Here is a tiny trained network, its code and every weight. The questions are about switching its units off for an input and a class, where a switched-off unit gives its printed mean instead of its output.

import numpy as np


def w(rows, s, z=0):
    codes = np.array(rows[::2]) - 128.0
    scale = np.full(codes.shape[1], s)
    scale[-1] = z or s
    return codes * scale


def f(y):
    return np.maximum(y, 0)


def log_softmax(a):
    a = a - a.max(-1, keepdims=True)
    return a - np.log(np.exp(a).sum(-1, keepdims=True))


def net(x, mask):
    res = np.array(x, float).reshape(1, 6) / 4 @ E
    y = f(res @ A[0][:, :-1].T + A[0][:, -1])
    res = res + np.where(mask, y, B[0][:, -1]) @ B[0][:, :-1]
    return log_softmax(res[-1] @ U[:, :-1].T + U[:, -1])


A, B = {}, {}
E = w([
[5,172,104],'x0',
[139,86,158],'x1',
[150,132,156],'x2',
[111,183,186],'x3',
[175,193,143],'x4',
[179,192,28],'x5',
],0.013)
A[0] = w([
[131,120,130,1],'N0',
[195,184,65,236],'N1',
[137,163,159,114],'N2',
[97,83,91,35],'N3',
[106,101,110,36],'N4',
[117,141,186,128],'N5',
[133,107,86,139],'N6',
[132,93,160,150],'N7',
[213,96,165,95],'N8',
[126,3,179,33],'N9',
[89,125,186,68],'N10',
[136,132,115,2],'N11',
],0.018,0.0035)
B[0] = w([
[107,148,108,129],'N0',
[151,216,190,253],'N1',
[108,116,234,158],'N2',
[84,154,79,162],'N3',
[90,128,115,146],'N4',
[97,110,211,174],'N5',
[84,177,96,162],'N6',
[153,65,96,173],'N7',
[202,95,156,226],'N8',
[151,2,73,234],'N9',
[56,102,182,185],'N10',
[131,158,128,134],'N11',
],0.0096,0.017)
U = w([
[194,12,51,81],'0',
[255,126,152,100],'1',
[76,163,6,92],'2',
[166,180,154,255],'3',
[83,68,208,139],'4',
[176,221,97,125],'5',
],0.0094,0.0087)

Each question gives the input, the list of numbers given to net, and the class t.
The units are the neurons (one row each of A and B). Each row of codes is followed by its name. A weight is (code - 128) times the scale printed after its matrix; where a second scale follows, it is the last column's (A, B and U).
mask holds one flag per neuron, in row order. A switched-off neuron (its flag False) gives its mean, the last column of its row in B, instead of its output. The means were averaged over made-up inputs and are rounded, as every weight is.
A unit's drop is (log p(t) with every unit on - log p(t) with that unit switched off) / (log p(t) with every unit on - log p(t) with every unit switched off).
The circuit of an input: a set's keep is (log p(t) with only the set's units on - log p(t) with every unit switched off) / (log p(t) with every unit on - log p(t) with every unit switched off). Starting from all 12 units, units are removed one at a time, each time the one whose removal leaves the highest keep (on an exact tie, the one counted first), for as long as the keep stays at least 0.8.
units of the circuit, in order: the units of the circuit, biggest drop first
unit that matters most: the unit with the biggest drop
top k neurons: the k neurons with the biggest drops, biggest first
drop of u: that unit's drop, to one decimal
input [1,3,-7,-3,-2,0], class 2: unit that matters most	N8
input [-4,-2,4,3,-3,-3], class 0: units of the circuit, in order	N9, N1
input [1,-4,1,0,-6,4], class 2: units of the circuit, in order	N8, N6
input [-1,5,-6,-3,-6,3], class 2: units of the circuit, in order	N8, N3
input [6,3,-8,4,0,3], class 2: units of the circuit, in order	N1, N8
input [5,4,0,-5,1,5], class 5: units of the circuit, in order	N9, N10
input [1,-3,3,-4,-2,5], class 5: top 2 neurons	N1, N9
input [7,8,-1,-2,-6,-1], class 2: units of the circuit, in order	N3, N8
input [1,-1,1,4,-8,3], class 2: top 2 neurons	N1, N8
input [-1,3,0,2,-8,-2], class 0: drop of N9	0.3
input [-4,-5,-4,5,-4,6], class 5: drop of N8	0.1
input [-8,8,1,8,-1,-1], class 0: drop of N9	0.6
input [-8,3,3,5,-5,-7], class 0: drop of N9	0.6
input [-8,-1,-6,-5,6,8], class 5: unit that matters most	N1
input [8,3,4,-4,5,2], class 5: top 2 neurons	N9, N10
